Below is a small trained network, with its code and all its weights. Each question gives an input and a class and asks what happens when units are switched off, that is, made to give their printed mean instead of their output.

import numpy as np


def w(rows, s, z=0):
    codes = np.array(rows[::2]) - 128.0
    scale = np.full(codes.shape[1], s)
    scale[-1] = z or s
    return codes * scale


def norm(h):
    return h / np.sqrt((h * h).mean(-1, keepdims=True) + 1e-5)


def f(y):
    return np.maximum(y, 0)


def log_softmax(a):
    a = a - a.max(-1, keepdims=True)
    return a - np.log(np.exp(a).sum(-1, keepdims=True))


def net(x, mask):
    res = np.array(x, float).reshape(1, 6) / 4 @ E
    u = 0
    for l in range(4):
        y = f(norm(res) @ A[l][:, :-1].T + A[l][:, -1])
        res = res + np.where(mask[u : u + 5], y, B[l][:, -1]) @ B[l][:, :-1]
        u += 5
    return log_softmax(norm(res)[-1] @ U[:, :-1].T + U[:, -1])


A, B = {}, {}
E = w([
[59,36,117,176,74,180,62],'x0',
[82,147,184,125,72,173,167],'x1',
[199,1,135,145,167,99,147],'x2',
[106,119,197,129,242,155,74],'x3',
[96,146,207,193,127,32,101],'x4',
[93,58,85,33,225,148,178],'x5',
],0.0083)
A[0] = w([
[180,178,12,71,53,38,163,87],'L0N0',
[179,89,223,99,211,178,111,165],'L0N1',
[144,136,24,203,56,149,43,7],'L0N2',
[177,227,160,63,164,162,152,202],'L0N3',
[97,122,254,170,50,69,81,104],'L0N4',
],0.0099,0.0022)
B[0] = w([
[169,145,29,163,113,99,168,246],'L0N0',
[102,45,88,70,140,139,194,223],'L0N1',
[94,143,49,117,161,127,133,207],'L0N2',
[154,162,213,154,148,141,151,255],'L0N3',
[126,71,245,172,182,192,130,246],'L0N4',
],0.012,0.0069)
A[1] = w([
[158,84,79,106,123,120,98,50],'L1N0',
[127,155,105,66,163,142,166,131],'L1N1',
[109,134,248,105,45,126,100,62],'L1N2',
[120,57,155,171,103,56,90,5],'L1N3',
[134,114,111,238,80,93,69,22],'L1N4',
],0.014,0.0021)
B[1] = w([
[130,75,148,99,104,85,103,194],'L1N0',
[129,114,162,105,134,165,113,255],'L1N1',
[113,140,143,248,129,96,95,218],'L1N2',
[173,178,166,170,89,173,111,187],'L1N3',
[151,154,104,71,164,180,169,205],'L1N4',
],0.017,0.0061)
A[2] = w([
[127,124,83,209,107,168,96,2],'L2N0',
[64,200,120,100,57,131,190,104],'L2N1',
[85,185,171,101,210,67,152,127],'L2N2',
[117,104,5,151,103,161,78,167],'L2N3',
[18,112,167,157,30,158,146,209],'L2N4',
],0.014,0.0023)
B[2] = w([
[115,97,158,36,144,126,164,216],'L2N0',
[160,7,165,161,117,80,82,208],'L2N1',
[93,208,223,86,121,100,80,242],'L2N2',
[29,119,119,105,91,80,89,251],'L2N3',
[135,93,70,191,137,152,29,254],'L2N4',
],0.013,0.0054)
A[3] = w([
[174,250,95,149,92,69,184,26],'L3N0',
[167,69,75,160,69,142,84,76],'L3N1',
[61,141,50,132,55,151,55,122],'L3N2',
[162,121,191,138,50,202,176,201],'L3N3',
[103,157,152,46,151,177,99,4],'L3N4',
],0.016,0.0021)
B[3] = w([
[195,77,106,80,6,160,24,225],'L3N0',
[47,189,126,119,137,91,114,239],'L3N1',
[128,195,114,142,109,16,187,255],'L3N2',
[121,210,87,183,177,140,190,250],'L3N3',
[139,182,133,50,93,105,143,226],'L3N4',
],0.015,0.007)
U = w([
[69,133,69,136,80,18,144,172],'0',
[80,73,152,183,164,201,84,3],'1',
[156,8,126,67,168,139,177,78],'2',
[183,153,134,155,148,205,241,82],'3',
[233,138,130,122,30,133,91,117],'4',
[115,163,215,11,169,121,156,152],'5',
[117,173,208,238,150,118,109,215],'6',
],0.013,0.0042)

Each question gives the input, the list of numbers given to net, and the class t.
The units are the neurons (one row each of A and B). Each row of codes is followed by its name. A weight is (code - 128) times the scale printed after its matrix; where a second scale follows, it is the last column's (A, B and U).
mask holds one flag per neuron, layer by layer. A switched-off neuron (its flag False) gives its mean, the last column of its row in B, instead of its output. The means were averaged over made-up inputs and are rounded, as every weight is.
A unit's drop is (log p(t) with every unit on - log p(t) with that unit switched off) / (log p(t) with every unit on - log p(t) with every unit switched off).
The circuit of an input: a set's keep is (log p(t) with only the set's units on - log p(t) with every unit switched off) / (log p(t) with every unit on - log p(t) with every unit switched off). Starting from the 12 units with the biggest drops (on a tie, the unit counted first), units are removed one at a time, each time the one whose removal leaves the highest keep (on an exact tie, the one counted first), for as long as the keep stays at least 0.8.
circuit, biggest first: the units of the circuit, biggest drop first
k most important neurons: the k neurons with the biggest drops, biggest first
top k neurons in layer l: the k neurons of layer l with the biggest drops, biggest first
drop of u: that unit's drop, to one decimal
input [5,2,3,-1,4,4], class 6: circuit, biggest first	[L1N3]
input [-4,-7,6,2,2,3], class 2: circuit, biggest first	[L0N1 L3N2]
input [-4,-5,-3,-7,6,7], class 4: circuit, biggest first	[L3N0 L0N0]
input [-2,3,8,-7,6,-8], class 3: circuit, biggest first	[L1N4 L3N3]
input [-4,8,7,3,-1,0], class 3: circuit, biggest first	[L3N3 L2N3]
input [-5,3,8,-7,7,-3], class 3: 2 most important neurons	[L0N4 L3N3]
input [-5,-4,4,-6,7,5], class 4: 2 most important neurons	[L3N0 L0N1]
input [-1,-4,-8,-2,-6,-6], class 0: circuit, biggest first	[L2N3 L0N2]
input [7,-7,-5,7,7,0], class 1: circuit, biggest first	[L3N2 L0N4]
input [-6,-1,4,5,3,-1], class 5: 2 most important neurons	[L0N1 L2N2]
input [5,-2,8,3,-4,-8], class 5: circuit, biggest first	[L2N0 L2N4]
input [5,5,6,-6,2,-2], class 6: 3 most important neurons	[L0N0 L0N4 L2N4]
input [6,-2,8,-3,4,-5], class 3: top 2 neurons in layer 0	[L0N2 L0N3]
input [8,-3,3,4,3,-1], class 1: circuit, biggest first	[L3N2]
input [1,5,4,2,7,7], class 2: 3 most important neurons	[L0N1 L0N3 L1N2]
input [-6,5,-8,-5,-4,-3], class 4: 2 most important neurons	[L0N0 L3N0]
input [7,4,-3,2,-7,8], class 0: 2 most important neurons	[L3N2 L0N3]
input [3,6,4,7,6,-1], class 1: top 2 neurons in layer 2	[L2N4 L2N2]
input [0,-8,3,-1,5,-6], class 3: 2 most important neurons	[L0N4 L1N4]
input [2,3,1,6,-2,-7], class 1: 2 most important neurons	[L0N4 L3N2]
input [2,-4,-1,7,5,2], class 5: 2 most important neurons	[L1N2 L0N1]
input [7,-6,-8,1,-2,-4], class 0: most important neuron	[L0N2]
input [-1,-6,6,7,-5,-7], class 2: top 2 neurons in layer 0	[L0N1 L0N0]
input [5,7,3,8,-4,1], class 2: 2 most important neurons	[L0N1 L1N2]
input [-7,-1,-8,-1,-2,-6], class 4: 2 most important neurons	[L3N0 L0N0]
input [-7,-7,-3,-1,-2,-2], class 4: drop of L3N0	0.2
input [-1,-7,7,-6,-8,-7], class 0: drop of L2N3	0.1
